Here is a tiny trained network, its code and every weight. The questions are about switching its units off for an input and a class, where a switched-off unit gives its printed mean instead of its output.

import numpy as np


def w(rows, s, z=0):
    codes = np.array(rows[::2]) - 128.0
    scale = np.full(codes.shape[1], s)
    scale[-1] = z or s
    return codes * scale


def f(y):
    return y / 2 * (1 + np.tanh(0.7978845608 * (y + 0.044715 * y**3)))


def log_softmax(a):
    a = a - a.max(-1, keepdims=True)
    return a - np.log(np.exp(a).sum(-1, keepdims=True))


def net(x, mask):
    res = np.array(x, float).reshape(1, 8) / 4 @ E
    y = f(res @ A[0][:, :-1].T + A[0][:, -1])
    res = res + np.where(mask, y, B[0][:, -1]) @ B[0][:, :-1]
    return log_softmax(res[-1] @ U[:, :-1].T + U[:, -1])


A, B = {}, {}
E = w([
[129,131,134,126,124],'x0',
[139,127,90,125,171],'x1',
[131,140,145,117,116],'x2',
[103,254,91,89,91],'x3',
[135,117,69,133,173],'x4',
[179,124,52,140,48],'x5',
[128,127,120,130,133],'x6',
[170,183,166,227,153],'x7',
],0.0086)
A[0] = w([
[185,99,81,161,28,79],'neuron 1',
[199,152,158,206,146,54],'neuron 2',
[191,113,214,87,110,227],'neuron 3',
[216,151,160,210,139,53],'neuron 4',
[118,69,108,31,111,68],'neuron 5',
[206,1,180,124,123,53],'neuron 6',
[63,62,116,50,87,70],'neuron 7',
[228,122,101,134,65,75],'neuron 8',
[12,126,197,119,176,138],'neuron 9',
[210,116,95,99,63,71],'neuron 10',
[215,150,156,167,147,210],'neuron 11',
[125,78,115,49,115,85],'neuron 12',
[129,73,183,157,2,254],'neuron 13',
[149,56,144,95,116,53],'neuron 14',
[195,56,187,168,161,108],'neuron 15',
],0.0076,0.0067)
B[0] = w([
[224,95,211,101,177,168],'neuron 1',
[53,172,137,237,124,155],'neuron 2',
[137,81,52,153,160,211],'neuron 3',
[26,196,168,199,117,161],'neuron 4',
[14,186,196,212,106,152],'neuron 5',
[210,217,134,17,24,177],'neuron 6',
[65,195,177,180,132,158],'neuron 7',
[205,112,238,207,212,152],'neuron 8',
[255,71,148,137,178,193],'neuron 9',
[231,79,175,189,206,145],'neuron 10',
[89,119,93,102,129,219],'neuron 11',
[41,142,170,231,156,144],'neuron 12',
[68,76,74,78,167,254],'neuron 13',
[66,224,186,144,78,129],'neuron 14',
[95,195,147,62,58,185],'neuron 15',
],0.0096,0.0069)
U = w([
[19,129,173,229,104,24],'0',
[242,37,215,141,193,3],'1',
[176,215,100,24,2,139],'2',
[104,43,45,107,113,247],'3',
[120,49,46,117,100,253],'4',
[111,46,37,108,123,198],'5',
],0.0088,0.0046)

Each question gives the input, the list of numbers given to net, and the class t.
The units are the neurons (one row each of A and B). Each row of codes is followed by its name. A weight is (code - 128) times the scale printed after its matrix; where a second scale follows, it is the last column's (A, B and U).
mask holds one flag per neuron, in row order. A switched-off neuron (its flag False) gives its mean, the last column of its row in B, instead of its output. The means were averaged over made-up inputs and are rounded, as every weight is.
A unit's drop is (log p(t) with every unit on - log p(t) with that unit switched off) / (log p(t) with every unit on - log p(t) with every unit switched off).
The circuit of an input: a set's keep is (log p(t) with only the set's units on - log p(t) with every unit switched off) / (log p(t) with every unit on - log p(t) with every unit switched off). Starting from the 12 units with the biggest drops (on a tie, the unit counted first), units are removed one at a time, each time the one whose removal leaves the highest keep (on an exact tie, the one counted first), for as long as the keep stays at least 0.8.
circuit, biggest first: the units of the circuit, biggest drop first
unit that matters most: the unit with the biggest drop
k most important neurons: the k neurons with the biggest drops, biggest first
input [4,5,7,4,-5,5,1,-4], class 4: circuit, biggest first	neuron 6; neuron 15
input [-7,-3,1,3,5,-6,2,-2], class 1: circuit, biggest first	neuron 9; neuron 13
input [-4,-5,-3,3,7,7,7,-6], class 1: circuit, biggest first	neuron 1; neuron 10; neuron 8
input [7,-3,-8,-8,3,-4,8,8], class 0: circuit, biggest first	neuron 4
input [-4,-5,2,5,-6,-7,4,-3], class 1: 3 most important neurons	neuron 9; neuron 11; neuron 15
input [-2,7,-5,-6,2,7,0,-5], class 1: circuit, biggest first	neuron 1; neuron 10
input [-7,-1,6,-5,6,-7,4,7], class 0: 3 most important neurons	neuron 4; neuron 2; neuron 15
input [2,8,7,7,-8,3,1,-8], class 0: circuit, biggest first	neuron 5; neuron 12; neuron 7
input [-4,5,6,1,1,2,-3,6], class 0: circuit, biggest first	neuron 4; neuron 2
input [7,-5,-7,-8,6,-1,-3,5], class 2: circuit, biggest first	neuron 6; neuron 15
input [1,-5,-3,2,-2,-6,3,-4], class 1: 2 most important neurons	neuron 9; neuron 11
input [-5,-8,3,0,-8,8,6,-6], class 1: 2 most important neurons	neuron 1; neuron 10
input [0,0,7,2,7,7,5,-5], class 1: circuit, biggest first	neuron 10; neuron 1; neuron 8
input [1,5,1,-2,3,-2,8,7], class 0: circuit, biggest first	neuron 4; neuron 2
input [-3,-8,-1,-3,-6,-4,-8,2], class 3: most important neuron	neuron 13
input [-4,-8,-5,-8,-2,-3,7,-5], class 2: 2 most important neurons	neuron 6; neuron 15
input [5,6,7,-8,-1,-7,-8,3], class 2: circuit, biggest first	neuron 15; neuron 6
input [8,-7,3,3,8,-8,-8,1], class 1: 2 most important neurons	neuron 9; neuron 13
input [4,4,2,5,-6,8,6,8], class 0: 3 most important neurons	neuron 4; neuron 2; neuron 9
input [3,-5,-6,-2,-2,7,-4,-3], class 1: unit that matters most	neuron 1
input [6,-6,-1,1,-4,6,1,7], class 0: 3 most important neurons	neuron 4; neuron 2; neuron 9
